-0.05   0.05  -0.09  -0.12   0.21
 0.09   0.06   0.00  -0.15   0.16
 0.11   0.08  -0.01  -0.17   0.13
value 0.05

 1.060  -1.888  -1.308   1.129   1.075 value 1.060

 -49.492   -83.039  -102.656  -105.116   -44.352   104.257     8.009 value -49.492

 0.1   1.7  -1.5   0.0   0.9 value 0.1

 0.100  -0.048  -0.100  -0.071  -0.031 value -0.048

 0.05  -0.16   0.04   0.01   0.14 value 0.04

 18.43   14.76   -4.06  -17.80    6.30 value 6.30

 0.57  -0.10   1.46  -1.05  -0.86 value -0.10

 170.5    31.2    94.2  -144.9    -7.7 value 31.2
---
[[-1.97 -3.77  1.38 -2.37 -0.27 -2.93]
 [-1.68 -3.87  1.77 -4.55  0.61 -4.14]
 [-1.94 -3.85  1.50 -3.08 -0.10 -3.39]] value -2.37

[[-2.09  0.44 -0.31 -0.17 -2.63]
 [-0.35  5.77  1.32  3.28  1.23]
 [-5.12 -2.07 -0.33  0.57 -0.81]] value -0.31

[[-1.52  1.94 -0.54 -4.42  3.15 -2.98]
 [-2.53  2.21  0.59 -4.67 -1.42 -0.63]
 [ 1.76 -1.90  1.51 -2.33 -1.64  2.31]] value -4.42

[[-1.78 -0.97  2.92 -0.94  4.57 -1.00  5.06]
 [-3.20 -3.13  4.84 -1.07  0.45 -3.63  1.79]
 [ 0.47  4.80 -2.16  1.03 -3.21  2.48 -3.89]] value 4.57

[[-3.04  3.21  1.22 -3.04]
 [-1.04 -3.87  1.03 -0.31]
 [-0.36 -4.33  1.09  0.07]] value 3.21

[[ 0.07 -0.79  0.36 -1.01 -2.99]
 [ 5.76 -1.07  0.96 -1.69 -3.79]
 [-5.85  5.56  2.54  1.13 -4.68]] value 0.36

[[ 3.79 -2.76 -1.22  3.34 -3.57 -0.15]
 [-0.72  4.53 -0.41  0.65  5.70 -1.11]
 [ 3.72 -2.87 -0.93  3.13 -3.70  0.07]] value 3.34

[[-4.04 -0.87 -2.45 -0.10  0.04]
 [ 3.07 -1.21 -1.24 -0.67 -0.35]
 [ 4.31  2.77  0.39  2.36  0.74]] value -2.45

[[ 0.57  4.66  5.21  2.07 -2.71 -1.07]
 [-1.19 -1.35  0.34  0.87  5.53  5.59]
 [ 5.58 -3.75 -2.04  5.47 -1.21 -0.63]] value 2.07
---
[-13.6   5.5  -8.2 -19.3  15.3  12.8] --> 12.8
[ 1.545  0.012 -1.559 -0.708] --> -0.708
[-101.00 -103.96 -106.96  136.03  -78.64  -55.30] --> -55.30
[ 0.11 -0.01 -0.13 -0.03  0.11  0.00  0.12] --> 0.12
[ -12.87  118.25  176.54   63.42   85.12 -179.60] --> -179.60
[ 167.416  -54.835  125.234 -174.047] --> -174.047
[ 0.057 -0.201  0.190 -0.025  0.107 -0.012  0.007] --> 0.007
[ 0.075 -0.083 -0.189 -0.030 -0.118 -0.139  0.145] --> 0.145
[-10.45   5.54  -2.45   1.26  13.76] --> 13.76
---
[ 15 -39  -4   2 -37  28] Out: 15
[4 5 5 3 2 7] Out: 4
[ 12  26 -44 -23  -7] Out: 12
[ 18  25  12 -28] Out: 18
[4056 1891 8548 8076 2543 6235] Out: 4056
[2176 4394 3235 2597 5620 2863 8413] Out: 2176
---
-3.59,-12.14,0.86,-5.93
12.37,-4.33,0.09,16.55
21.26,-4.06,-11.70,16.41
Answer: 16.55

0.02,-0.04,0.03,-0.02,-0.01,0.16,-0.04
-0.04,-0.12,-0.03,-0.04,0.02,0.05,0.08
-0.11,-0.04,-0.13,0.05,-0.05,-0.08,0.10
Answer: 0.08

-114.9,-27.8,-222.6,72.2
-169.6,152.3,112.7,-1.2
175.6,-21.8,-21.6,146.7
Answer: -1.2

-0.01,-0.14,0.04,0.05
-0.04,-0.08,-0.08,0.18
0.04,0.09,0.03,0.20
Answer: 0.18

31.2,195.4,0.9,44.7
-207.1,73.0,-63.0,87.7
94.4,91.4,115.5,129.1
Answer: 87.7

55.3,-47.7,73.3,181.7,172.9,58.4
79.9,151.4,145.4,183.6,109.2,115.0
48.8,-146.2,37.7,112.5,124.4,80.2
Answer: 115.0

0.12,-0.01,-0.13,-0.14,0.09
0.14,-0.02,-0.14,-0.15,0.13
0.06,-0.01,-0.11,-0.09,0.06
Answer: 0.13
---
1.781,147.714,-162.405,-62.594 out 1.781, -62.594

0.107,0.100,-0.151,0.116,-0.042 out 0.107, -0.042

-6.586,-9.596,15.182,-16.203,-1.091,14.204 out -6.586, 14.204

-142.268,-232.880,-28.383,-207.264,-120.972
-143.371,-48.113,81.123,192.035,-7.832
-36.209,-206.023,-107.926,-94.924,-200.329
out -142.268, -200.329

0.211,0.213,-0.057,0.109
-0.166,-0.002,0.120,0.036
-0.080,-0.104,0.157,-0.111
out 0.211, -0.111

-26.66,20.70,-121.38,-194.97
133.86,177.43,-192.10,-55.24
16.03,41.22,-62.32,56.51
out -26.66, 56.51
---
0.95,0.19,0.78,-1.31
1.28,-0.67,-1.69,-1.22
-0.22,-0.43,-1.42,1.91
Answer: -0.43

-20.2,15.5,0.2,-15.1,1.2,0.1,-9.1 Answer: 1.2

0.00,0.01,0.12,-0.12,0.19 Answer: 0.12

-6.355,-19.081,-9.008,-16.204,16.013,-17.351
7.905,8.330,2.988,-11.427,22.515,-2.457
Answer: -11.427

-155.96,194.85,-132.29,12.76
-21.85,99.45,-13.64,159.07
Answer: 99.45

0.01,0.17,-0.18,0.23,0.20
0.00,0.07,0.10,-0.01,0.00
-0.16,0.13,-0.18,0.19,0.14
Answer: -0.18

-0.023,-0.021,-0.095,0.104 Answer: -0.021
---
[[-0.81 -3.15 -3.40 -4.27 -2.89  1.48]
 [ 0.65  0.75  4.29  1.11 -3.14  4.14]
 [-1.66  1.02 -3.06  2.22 -4.02  3.58]]	-3.40

[[-1.69  2.94 -1.29  1.89]
 [-1.77 -2.14  0.66  0.95]
 [-2.25  4.50 -1.57  2.19]]	-1.29

[[-1.78 -1.96 -1.95 -4.80 -3.17]
 [-0.16  1.85  3.59  0.15  5.70]
 [-2.26 -0.84 -0.15 -5.09 -0.81]]	-1.95

[[ 4.92  1.36  1.65  1.68]
 [ 3.50  0.10  2.51 -1.28]
 [ 4.45 -1.64 -2.98 -3.33]]	1.65

[[ 1.46  2.69  3.51 -5.41  0.46 -2.23  0.98]
 [ 2.71 -1.12  2.43 -2.26 -3.00  2.62  4.68]
 [ 2.44 -0.44 -1.89 -1.55  4.10  0.31  0.02]]	3.51

[[-2.84  0.56 -1.14 -4.86  1.56  1.89]
 [ 3.13  1.84  1.67  2.06  0.09 -1.71]
 [ 1.81  5.89  5.53  2.19  0.88 -1.50]]	-1.14
